Below are the code and all the weights of a small trained network. Each question names an input and a target symbol and asks about switching units off, where a switched-off unit gives its printed mean instead of its output.

import numpy as np


def w(rows, s, z=0):
    codes = np.array(rows[::2]) - 128.0
    scale = np.full(codes.shape[1], s)
    scale[-1] = z or s
    return codes * scale


def norm(h):
    return h / np.sqrt((h * h).mean(-1, keepdims=True) + 1e-5)


def f(y):
    return np.maximum(y, 0)


def softmax(a):
    e = np.exp(a - a.max(-1, keepdims=True))
    return e / e.sum(-1, keepdims=True)


def log_softmax(a):
    a = a - a.max(-1, keepdims=True)
    return a - np.log(np.exp(a).sum(-1, keepdims=True))


def net(x, mask):
    ids = ['αβγεζηλμξστψω'.index(c) for c in x.split()]
    T = len(ids)
    res = E[ids] + P[:T]
    u = 0
    for l in range(2):
        q, k, v = (norm(res) @ M[l].T for M in (Q, K, V))
        z = softmax(np.where(np.tri(T) > 0, q @ k.T / 2**0.5, -1e9)) @ v
        res = res + np.where(mask[u], z, O[l][:, -1]) @ O[l][:, :-1]
        u += 1
        y = f(norm(res) @ A[l][:, :-1].T + A[l][:, -1])
        res = res + np.where(mask[u : u + 16], y, B[l][:, -1]) @ B[l][:, :-1]
        u += 16
    return log_softmax(norm(res)[-1] @ U[:, :-1].T + U[:, -1])


Q, K, V, O, A, B = {}, {}, {}, {}, {}, {}
E = w([
[130,142,35],'α',
[129,149,14],'β',
[130,149,23],'γ',
[135,159,28],'ε',
[121,135,35],'ζ',
[78,31,181],'η',
[83,36,176],'λ',
[82,64,76],'μ',
[98,71,229],'ξ',
[91,81,86],'σ',
[141,207,236],'τ',
[252,76,143],'ψ',
[136,222,172],'ω',
],0.015)
P = w([
[150,74,95],'0',
[144,84,101],'1',
[126,94,100],'2',
[109,114,96],'3',
[92,128,101],'4',
[74,141,103],'5',
[53,151,107],'6',
[36,165,112],'7',
[14,184,117],'8',
[3,195,121],'9',
[1,203,128],'10',
],0.0085)
Q[0] = w([
[129,134,57],'L0H0',
[110,193,4],'L0H0',
],0.017)
K[0] = w([
[35,137,148],'L0H0',
[2,176,134],'L0H0',
],0.017)
V[0] = w([
[1,128,118],'L0H0',
[131,214,70],'L0H0',
],0.0095)
O[0] = w([
[1,219,149,251],'L0H0',
[177,239,138,190],'L0H0',
],0.0061,0.0029)
A[0] = w([
[122,108,46,90],'L0N0',
[65,103,108,82],'L0N1',
[57,90,213,115],'L0N2',
[128,127,131,115],'L0N3',
[129,134,165,141],'L0N4',
[227,170,204,22],'L0N5',
[47,58,182,94],'L0N6',
[56,111,218,37],'L0N7',
[133,145,251,160],'L0N8',
[169,56,216,143],'L0N9',
[134,143,247,151],'L0N10',
[182,149,146,70],'L0N11',
[110,139,85,2],'L0N12',
[157,150,187,231],'L0N13',
[181,177,203,212],'L0N14',
[115,155,79,142],'L0N15',
],0.011,0.0053)
B[0] = w([
[86,116,167,229],'L0N0',
[129,89,101,202],'L0N1',
[119,188,105,216],'L0N2',
[123,128,125,128],'L0N3',
[103,110,129,153],'L0N4',
[135,86,212,155],'L0N5',
[155,188,78,217],'L0N6',
[73,175,91,183],'L0N7',
[51,81,146,207],'L0N8',
[149,9,128,196],'L0N9',
[54,91,137,201],'L0N10',
[125,112,156,137],'L0N11',
[94,145,103,140],'L0N12',
[116,78,132,195],'L0N13',
[104,71,89,196],'L0N14',
[102,93,119,254],'L0N15',
],0.012,0.0048)
Q[1] = w([
[185,92,214],'L1H0',
[4,133,49],'L1H0',
],0.016)
K[1] = w([
[245,56,88],'L1H0',
[43,193,202],'L1H0',
],0.011)
V[1] = w([
[134,253,52],'L1H0',
[90,146,246],'L1H0',
],0.011)
O[1] = w([
[214,21,65,74],'L1H0',
[122,195,254,5],'L1H0',
],0.0087,0.0024)
A[1] = w([
[154,103,177,254],'L1N0',
[156,90,102,147],'L1N1',
[150,191,82,59],'L1N2',
[253,134,136,112],'L1N3',
[232,138,136,129],'L1N4',
[230,140,132,117],'L1N5',
[130,119,84,103],'L1N6',
[144,112,96,110],'L1N7',
[124,115,110,36],'L1N8',
[81,132,117,127],'L1N9',
[238,131,110,104],'L1N10',
[156,144,88,147],'L1N11',
[118,174,214,135],'L1N12',
[89,116,131,4],'L1N13',
[114,115,224,50],'L1N14',
[189,109,107,169],'L1N15',
],0.023,0.0071)
B[1] = w([
[172,171,70,161],'L1N0',
[154,190,126,196],'L1N1',
[250,144,117,145],'L1N2',
[195,139,212,135],'L1N3',
[161,141,173,134],'L1N4',
[169,140,233,132],'L1N5',
[121,153,170,204],'L1N6',
[121,176,143,178],'L1N7',
[114,146,122,136],'L1N8',
[151,103,152,254],'L1N9',
[76,72,159,141],'L1N10',
[141,148,165,173],'L1N11',
[36,220,165,175],'L1N12',
[214,121,138,147],'L1N13',
[105,238,123,156],'L1N14',
[140,80,169,165],'L1N15',
],0.017,0.0093)
U = w([
[99,176,218,125],'α',
[113,161,49,110],'β',
[149,129,120,116],'γ',
[177,193,139,66],'ε',
[145,123,144,205],'ζ',
[170,95,87,170],'η',
[170,102,100,168],'λ',
[86,98,58,96],'μ',
[104,74,77,154],'ξ',
[101,153,38,2],'σ',
[86,41,171,217],'τ',
[178,98,211,254],'ψ',
[70,152,254,104],'ω',
],0.014,0.0043)

Each question gives the input, a string of symbols that net reads in full, and the target symbol t.
The units are the heads (2 rows each of Q, K, V and O) and the neurons (one row each of A and B). Each row of codes is followed by its name. A weight is (code - 128) times the scale printed after its matrix; where a second scale follows, it is the last column's (O, A, B and U).
mask holds one flag per unit, layer by layer, with each layer's heads first. A switched-off unit (its flag False) gives its mean, the last column of its rows in O or B, instead of its output. The means were averaged over made-up inputs and are rounded, as every weight is.
A unit's drop is (log p(t) with every unit on - log p(t) with that unit switched off) / (log p(t) with every unit on - log p(t) with every unit switched off).
The circuit of an input: a set's keep is (log p(t) with only the set's units on - log p(t) with every unit switched off) / (log p(t) with every unit on - log p(t) with every unit switched off). Starting from the 12 units with the biggest drops (on a tie, the unit counted first), units are removed one at a time, each time the one whose removal leaves the highest keep (on an exact tie, the one counted first), for as long as the keep stays at least 0.8.
circuit, biggest first: the units of the circuit, biggest drop first
unit that matters most: the unit with the biggest drop
k most important neurons: the k neurons with the biggest drops, biggest first
top k neurons in layer l: the k neurons of layer l with the biggest drops, biggest first
drop when u is switched off: that unit's drop, to one decimal
input τ γ ω α τ τ β β, target ω: circuit, biggest first : [L1H0]
input ω τ ε ζ β, target ε: 2 most important neurons : [L0N9, L0N14]
input ζ ζ ζ ξ β, target τ: 2 most important neurons : [L0N2, L0N7]
input ξ σ ε σ σ ψ α ε, target ε: circuit, biggest first : [L0N8, L0N10, L1N2]
input β η μ β ψ τ, target τ: circuit, biggest first : [L0H0, L0N14, L0N9]
input α τ ζ ζ, target ω: 3 most important neurons : [L0N8, L0N10, L0N2]
input α α γ μ ε β ζ β ψ, target ψ: 2 most important neurons : [L0N8, L0N10]
input ε β ε, target ψ: 2 most important neurons : [L0N9, L0N14]
input ω ε β ψ ξ τ, target τ: top 2 neurons in layer 0 : [L0N9, L0N14]
input ζ ζ λ σ, target β: top 2 neurons in layer 1 : [L1N12, L1N1]
input ξ τ λ ξ ζ, target τ: 2 most important neurons : [L0N14, L0N6]
input γ ζ ξ, target τ: 2 most important neurons : [L0N9, L0N14]
input α γ μ γ ε ζ, target ε: 2 most important neurons : [L0N8, L0N10]
input ξ η γ, target τ: top 2 neurons in layer 0 : [L0N2, L0N7]
input β ζ ε ω β η ζ, target τ: top 2 neurons in layer 1 : [L1N1, L1N12]
input β α τ β α, target ω: top 2 neurons in layer 0 : [L0N8, L0N10]
input ε ξ ε, target τ: unit that matters most : L0H0
input α ψ β β α β μ α ψ ψ, target ψ: top 2 neurons in layer 1 : [L1N15, L1N3]
input λ ζ λ λ β σ, target β: top 3 neurons in layer 0 : [L0N6, L0N8, L0N10]
input ε ξ λ β, target τ: unit that matters most : L0H0
input ζ ε α ε, target ψ: drop when L1N15 is switched off : 0.3
input σ μ τ β β, target ω: drop when L1H0 is switched off : 0.6
input τ β η ε ξ γ, target τ: drop when L1N12 is switched off : 0.2
input α τ β ζ γ α ζ, target ε: drop when L1N11 is switched off : 0.1
